[[-68  25  -4   1   0]
 [-20  -2 -56  16  40]]
->
[-68  -2]

[[  3  56]
 [ 62 -19]]
->
[  3 -19]

[[ 18 -28]
 [-10   3]
 [-16 -58]
 [ 13 -34]]
->
[18  3]

[[-13  53]
 [ 51  22]
 [-57  -5]]
->
[-13  22]

[[ 29  17 -67]
 [ 10  14 -37]
 [-44  41 -70]]
->
[ 29  14 -70]

[[ 46 -63 -14 -12]
 [ 66  24 -56  21]
 [-18 -30 -16  15]
 [ 56   7  12  67]]
->
[ 46  24 -16  67]
---
[[ -1   2 -35   0]
 [ -8 -70   4   0]
 [ 30   6  13 -35]]
->
[[ -1   2]
 [ -8 -70]]

[[ 13  10]
 [ -2 -14]
 [-10  61]]
->
[[ 13  10]
 [ -2 -14]]

[[-34  30  72]
 [ 48   7  -4]]
->
[[-34  30]
 [ 48   7]]

[[ 41 -70]
 [-72 -29]
 [ 78   9]]
->
[[ 41 -70]
 [-72 -29]]

[[  6  33]
 [  3 -72]
 [-44  -3]
 [ 12 -25]]
->
[[  6  33]
 [  3 -72]]

[[  3  13 -16  18   6]
 [  4  49  -9  12  -9]
 [  5 -26  20 -11 -11]
 [-16  62  -9   6  25]
 [ -1   4  10   4 -25]]
->
[[ 3 13]
 [ 4 49]]

[[ 11  40  30  12   4]
 [ -4 -41  13  56 -68]
 [ 18  14   5   5 -13]]
->
[[ 11  40]
 [ -4 -41]]
---
[[-11 -56 -37  47  11  33]
 [ -7  21  41 -47 -55 -23]
 [ -9 -15  41 -25 -61  10]
 [  7  16  17  -8   5  -1]]
->
[[  7  16  17  -8   5  -1]
 [ -7  21  41 -47 -55 -23]
 [ -9 -15  41 -25 -61  10]
 [-11 -56 -37  47  11  33]]

[[ 10  -8   1  -2  -7  42  14   8 -26   5  11   0  18 -26   0]
 [ 26  -2   0 -18 -15 -11   8 -21  13   0  -4   0 -18  -5   7]
 [-18   7  -1 -68 -24  45 -38  -6  32   3 -14   2   9 -26  33]]
->
[[ 26  -2   0 -18 -15 -11   8 -21  13   0  -4   0 -18  -5   7]
 [ 10  -8   1  -2  -7  42  14   8 -26   5  11   0  18 -26   0]
 [-18   7  -1 -68 -24  45 -38  -6  32   3 -14   2   9 -26  33]]

[[ -4  -6 -60  16  16  48 -45   6]
 [-28  -2   0 -78   0   3   9 -56]
 [ -1   4 -18  -1  19  51 -16   8]
 [ 30   4 -16   0  -7 -14  -7  39]
 [  1   5 -23 -23  -2 -23 -29 -20]]
->
[[ 30   4 -16   0  -7 -14  -7  39]
 [  1   5 -23 -23  -2 -23 -29 -20]
 [ -1   4 -18  -1  19  51 -16   8]
 [ -4  -6 -60  16  16  48 -45   6]
 [-28  -2   0 -78   0   3   9 -56]]

[[-12  22  37  10 -45  48]
 [-16 -12  13  -1  32 -43]
 [ 22  56 -43 -37  11  16]
 [ -8 -42  14 -17  51 -10]
 [ 34 -47 -16  -2 -31 -22]
 [-18  29  -6  45  -6 -50]
 [  5 -31  37 -60  34  11]
 [ -4 -43 -27  46  41  38]
 [-36  32  45 -17  -7 -47]
 [-38   2 -26 -21  41  24]]
->
[[ 34 -47 -16  -2 -31 -22]
 [ 22  56 -43 -37  11  16]
 [  5 -31  37 -60  34  11]
 [ -4 -43 -27  46  41  38]
 [ -8 -42  14 -17  51 -10]
 [-12  22  37  10 -45  48]
 [-16 -12  13  -1  32 -43]
 [-18  29  -6  45  -6 -50]
 [-36  32  45 -17  -7 -47]
 [-38   2 -26 -21  41  24]]

[[  1 -42]
 [-49  17]
 [-46 -48]
 [  9 -51]
 [-14  45]
 [-19 -51]
 [ 39  70]]
->
[[ 39  70]
 [  9 -51]
 [  1 -42]
 [-14  45]
 [-19 -51]
 [-46 -48]
 [-49  17]]

[[-33  56  -4  -8 -47  -1  -4 -17]
 [ 33  -7  -3 -18  11 -11   6   2]
 [-68  11  13  24 -32  23  -7   8]
 [-44 -45 -37 -17 -18 -46 -45 -43]
 [-23  29  14 -21 -39  -3  20   7]
 [-24 -25 -16 -28 -18 -28 -31  30]
 [-16   5  42  27   0  37  19  29]
 [-18  -1  51  28  -4  56  41  30]
 [  5  21  40  35  17  30  11  31]]
->
[[ 33  -7  -3 -18  11 -11   6   2]
 [  5  21  40  35  17  30  11  31]
 [-16   5  42  27   0  37  19  29]
 [-18  -1  51  28  -4  56  41  30]
 [-23  29  14 -21 -39  -3  20   7]
 [-24 -25 -16 -28 -18 -28 -31  30]
 [-33  56  -4  -8 -47  -1  -4 -17]
 [-44 -45 -37 -17 -18 -46 -45 -43]
 [-68  11  13  24 -32  23  -7   8]]

[[ -6 -36  24 -14   2 -11  36 -22 -18   8 -53   4  13   7   2]
 [  1   2 -19  -2   2  13   2 -16 -56 -10  -5  -4 -16 -24   0]]
->
[[  1   2 -19  -2   2  13   2 -16 -56 -10  -5  -4 -16 -24   0]
 [ -6 -36  24 -14   2 -11  36 -22 -18   8 -53   4  13   7   2]]

[[-14  10  27  38 -39   3 -24  -5 -61  34  43 -60 -30  -5]
 [ 37 -10   3 -60  77 -32  20  -3  23 -43  18   1   2  -6]
 [ 12  -7 -24 -34  25  -2  11   8  59 -39 -42  61  26  11]]
->
[[ 37 -10   3 -60  77 -32  20  -3  23 -43  18   1   2  -6]
 [ 12  -7 -24 -34  25  -2  11   8  59 -39 -42  61  26  11]
 [-14  10  27  38 -39   3 -24  -5 -61  34  43 -60 -30  -5]]

[[-14   9   4  -2  -6]
 [ 16 -28  78  24  33]
 [-17  39   4 -51  -6]
 [  9  -3  -4  -5   1]
 [ 20  10   9  -8 -10]
 [ -8 -20 -18 -13  12]
 [-24  -3  -2   5   4]
 [  1  10  10  -1   6]]
->
[[ 20  10   9  -8 -10]
 [ 16 -28  78  24  33]
 [  9  -3  -4  -5   1]
 [  1  10  10  -1   6]
 [ -8 -20 -18 -13  12]
 [-14   9   4  -2  -6]
 [-17  39   4 -51  -6]
 [-24  -3  -2   5   4]]
